Here is a tiny trained network, its code and every weight. The questions are about switching its units off for an input and a class, where a switched-off unit gives its printed mean instead of its output.

import numpy as np


def w(rows, s, z=0):
    codes = np.array(rows[::2]) - 128.0
    scale = np.full(codes.shape[1], s)
    scale[-1] = z or s
    return codes * scale


def f(y):
    return np.maximum(y, 0)


def log_softmax(a):
    a = a - a.max(-1, keepdims=True)
    return a - np.log(np.exp(a).sum(-1, keepdims=True))


def net(x, mask):
    res = np.array(x, float).reshape(1, 8) / 4 @ E
    y = f(res @ A[0][:, :-1].T + A[0][:, -1])
    res = res + np.where(mask, y, B[0][:, -1]) @ B[0][:, :-1]
    return log_softmax(res[-1] @ U[:, :-1].T + U[:, -1])


A, B = {}, {}
E = w([
[99,175,139],'x0',
[136,220,45],'x1',
[112,165,247],'x2',
[38,75,133],'x3',
[153,207,76],'x4',
[3,201,143],'x5',
[221,202,232],'x6',
[88,159,249],'x7',
],0.0056)
A[0] = w([
[104,85,85,101],'neuron 0',
[164,178,242,150],'neuron 1',
[159,172,220,142],'neuron 2',
[91,82,47,80],'neuron 3',
[156,212,200,115],'neuron 4',
[71,206,71,171],'neuron 5',
[140,70,150,152],'neuron 6',
[154,159,198,169],'neuron 7',
[67,130,173,254],'neuron 8',
[117,64,179,214],'neuron 9',
[196,115,146,63],'neuron 10',
[111,90,89,122],'neuron 11',
[153,93,147,103],'neuron 12',
[31,179,124,86],'neuron 13',
[217,149,80,206],'neuron 14',
[252,95,98,199],'neuron 15',
[166,144,114,86],'neuron 16',
[241,95,127,157],'neuron 17',
[163,229,250,108],'neuron 18',
],0.011,0.0043)
B[0] = w([
[113,71,182,172],'neuron 0',
[111,61,233,232],'neuron 1',
[91,87,226,213],'neuron 2',
[95,91,139,197],'neuron 3',
[88,81,113,209],'neuron 4',
[75,156,116,212],'neuron 5',
[169,98,91,174],'neuron 6',
[135,39,177,201],'neuron 7',
[142,82,147,208],'neuron 8',
[162,84,175,201],'neuron 9',
[130,146,124,168],'neuron 10',
[131,97,163,171],'neuron 11',
[143,142,97,153],'neuron 12',
[143,136,136,187],'neuron 13',
[173,138,69,233],'neuron 14',
[254,182,55,255],'neuron 15',
[168,147,140,152],'neuron 16',
[206,152,155,230],'neuron 17',
[100,108,172,244],'neuron 18',
],0.0083,0.0085)
U = w([
[105,245,107,100],'0',
[56,139,225,249],'1',
[254,174,188,49],'2',
],0.0084,0.0011)

Each question gives the input, the list of numbers given to net, and the class t.
The units are the neurons (one row each of A and B). Each row of codes is followed by its name. A weight is (code - 128) times the scale printed after its matrix; where a second scale follows, it is the last column's (A, B and U).
mask holds one flag per neuron, in row order. A switched-off neuron (its flag False) gives its mean, the last column of its row in B, instead of its output. The means were averaged over made-up inputs and are rounded, as every weight is.
A unit's drop is (log p(t) with every unit on - log p(t) with that unit switched off) / (log p(t) with every unit on - log p(t) with every unit switched off).
The circuit of an input: a set's keep is (log p(t) with only the set's units on - log p(t) with every unit switched off) / (log p(t) with every unit on - log p(t) with every unit switched off). Starting from the 12 units with the biggest drops (on a tie, the unit counted first), units are removed one at a time, each time the one whose removal leaves the highest keep (on an exact tie, the one counted first), for as long as the keep stays at least 0.8.
units of the circuit, in order: the units of the circuit, biggest drop first
unit that matters most: the unit with the biggest drop
top k neurons: the k neurons with the biggest drops, biggest first
drop when u is switched off: that unit's drop, to one decimal
input [0,0,-1,0,8,6,-2,0], class 0: units of the circuit, in order	[neuron 1; neuron 2; neuron 5]
input [-1,7,1,7,6,-8,-7,-7], class 0: units of the circuit, in order	[neuron 1; neuron 5]
input [8,4,-3,8,5,-2,-1,0], class 0: units of the circuit, in order	[neuron 1; neuron 7; neuron 5]
input [8,3,-8,-2,3,6,-4,6], class 0: units of the circuit, in order	[neuron 1; neuron 5]
input [0,5,-1,3,2,4,-4,4], class 0: units of the circuit, in order	[neuron 1; neuron 2]
input [-2,-2,1,-4,8,3,-5,5], class 0: top 2 neurons	[neuron 1; neuron 2]
input [7,-5,6,-6,8,-8,3,6], class 1: drop when neuron 4 is switched off	0.2
input [2,-6,-7,-1,8,3,3,-3], class 0: drop when neuron 1 is switched off	0.2
input [-2,8,3,-3,6,1,-7,7], class 0: unit that matters most	neuron 1
input [3,0,-7,-3,-3,4,0,-2], class 0: drop when neuron 1 is switched off	0.3
input [-3,3,-7,1,-1,2,-1,-4], class 0: drop when neuron 0 is switched off	-0.1
